Below is a small trained network, with its code and all its weights. Each question gives an input and a class and asks what happens when units are switched off, that is, made to give their printed mean instead of their output.

import numpy as np


def w(rows, s, z=0):
    codes = np.array(rows[::2]) - 128.0
    scale = np.full(codes.shape[1], s)
    scale[-1] = z or s
    return codes * scale


def f(y):
    return y / 2 * (1 + np.tanh(0.7978845608 * (y + 0.044715 * y**3)))


def log_softmax(a):
    a = a - a.max(-1, keepdims=True)
    return a - np.log(np.exp(a).sum(-1, keepdims=True))


def net(x, mask):
    res = np.array(x, float).reshape(1, 6) / 4 @ E
    y = f(res @ A[0][:, :-1].T + A[0][:, -1])
    res = res + np.where(mask, y, B[0][:, -1]) @ B[0][:, :-1]
    return log_softmax(res[-1] @ U[:, :-1].T + U[:, -1])


A, B = {}, {}
E = w([
[33,61,27,56,101,205],'x0',
[127,132,128,123,134,129],'x1',
[214,48,5,200,188,97],'x2',
[210,84,151,136,14,203],'x3',
[138,31,155,54,86,2],'x4',
[133,124,131,130,128,130],'x5',
],0.0056)
A[0] = w([
[43,85,62,40,118,183,56],'N1',
[182,156,210,185,148,89,41],'N2',
[185,164,207,176,148,84,38],'N3',
[198,174,198,152,155,86,16],'N4',
[128,199,125,214,161,212,99],'N5',
[119,57,168,90,102,43,56],'N6',
[195,173,207,176,153,74,108],'N7',
[136,73,157,68,106,41,51],'N8',
[133,78,149,70,95,40,75],'N9',
[124,215,114,202,154,209,69],'N10',
[171,61,57,171,161,119,82],'N11',
[121,67,156,86,100,44,13],'N12',
[94,204,118,209,147,213,11],'N13',
[180,76,43,155,156,119,28],'N14',
[35,182,94,99,229,30,111],'N15',
[136,88,140,70,82,39,109],'N16',
[75,167,190,99,92,134,5],'N17',
[169,78,31,167,157,101,76],'N18',
[58,67,63,55,119,187,79],'N19',
[77,166,195,70,91,145,62],'N20',
[75,170,199,72,98,145,24],'N21',
[68,152,212,76,107,151,44],'N22',
[192,172,200,165,147,81,39],'N23',
[218,76,143,135,24,187,192],'N24',
[122,54,164,83,113,49,16],'N25',
[210,94,152,137,9,185,71],'N26',
[45,166,109,108,253,54,125],'N27',
[173,71,44,163,159,116,33],'N28',
[70,162,198,79,93,142,53],'N29',
[69,165,195,83,87,141,56],'N30',
[191,171,198,172,143,80,52],'N31',
],0.0063,0.0031)
B[0] = w([
[100,150,29,224,36,122,225],'N1',
[87,113,44,153,62,134,167],'N2',
[83,114,28,170,47,136,168],'N3',
[108,118,74,156,72,134,158],'N4',
[168,91,73,23,167,210,220],'N5',
[169,124,64,85,164,221,176],'N6',
[72,143,71,152,79,149,203],'N7',
[170,119,65,95,161,229,174],'N8',
[152,143,71,94,166,229,181],'N9',
[184,82,61,33,165,219,211],'N10',
[182,230,160,193,185,83,187],'N11',
[213,88,49,74,154,223,157],'N12',
[229,70,35,49,152,214,191],'N13',
[207,202,162,209,172,78,170],'N14',
[90,29,208,193,126,240,253],'N15',
[136,156,87,95,166,214,190],'N16',
[253,135,113,195,169,111,150],'N17',
[186,234,160,183,178,93,197],'N18',
[101,167,19,251,11,109,225],'N19',
[232,204,133,211,189,75,185],'N20',
[243,184,123,230,179,106,173],'N21',
[194,177,121,189,158,120,181],'N22',
[79,104,23,184,36,137,167],'N23',
[29,91,222,170,191,182,235],'N24',
[200,111,63,93,145,235,161],'N25',
[60,20,234,193,184,219,193],'N26',
[82,20,221,203,127,244,252],'N27',
[211,209,152,204,173,76,174],'N28',
[218,186,134,206,182,88,180],'N29',
[255,208,136,219,185,80,181],'N30',
[85,130,64,159,75,149,171],'N31',
],0.0058,0.0038)
U = w([
[208,183,144,183,185,78,80],'0',
[78,129,43,168,16,115,77],'1',
[178,104,78,14,179,185,83],'2',
[104,120,152,106,132,111,255],'3',
[110,131,152,97,141,113,242],'4',
[71,58,230,168,158,165,61],'5',
[98,129,181,4,113,8,92],'6',
[141,120,152,3,104,2,45],'7',
],0.0092,0.013)

Each question gives the input, the list of numbers given to net, and the class t.
The units are the neurons (one row each of A and B). Each row of codes is followed by its name. A weight is (code - 128) times the scale printed after its matrix; where a second scale follows, it is the last column's (A, B and U).
mask holds one flag per neuron, in row order. A switched-off neuron (its flag False) gives its mean, the last column of its row in B, instead of its output. The means were averaged over made-up inputs and are rounded, as every weight is.
A unit's drop is (log p(t) with every unit on - log p(t) with that unit switched off) / (log p(t) with every unit on - log p(t) with every unit switched off).
The circuit of an input: a set's keep is (log p(t) with only the set's units on - log p(t) with every unit switched off) / (log p(t) with every unit on - log p(t) with every unit switched off). Starting from the 12 units with the biggest drops (on a tie, the unit counted first), units are removed one at a time, each time the one whose removal leaves the highest keep (on an exact tie, the one counted first), for as long as the keep stays at least 0.8.
units of the circuit, in order: the units of the circuit, biggest drop first
most important unit: the unit with the biggest drop
k most important neurons: the k neurons with the biggest drops, biggest first
drop of u: that unit's drop, to one decimal
input [8,5,3,-2,-6,4], class 1: most important unit -> N19
input [-8,3,-7,8,1,1], class 1: units of the circuit, in order -> [N23 N3]
input [-3,0,-1,-7,-3,-6], class 5: units of the circuit, in order -> [N27 N15]
input [-2,-5,2,7,-1,5], class 5: 2 most important neurons -> [N26 N24]
input [-4,-4,2,-8,0,-6], class 5: units of the circuit, in order -> [N27 N15]
input [-7,5,3,-2,-8,4], class 2: units of the circuit, in order -> [N5 N10]
input [1,-6,0,8,2,-1], class 5: 2 most important neurons -> [N26 N24]
input [-1,0,-2,-7,-6,6], class 5: 2 most important neurons -> [N27 N15]
input [6,-4,-6,-4,-8,0], class 2: 3 most important neurons -> [N13 N10 N5]
input [8,-6,-3,1,2,4], class 1: 2 most important neurons -> [N19 N1]
input [3,-3,-5,7,-1,2], class 5: drop of N26 -> 0.6
input [0,-2,5,2,8,-4], class 2: drop of N12 -> 0.1
input [1,1,6,4,3,3], class 0: drop of N24 -> -0.1
input [5,2,6,-8,-5,-4], class 5: most important unit -> N27
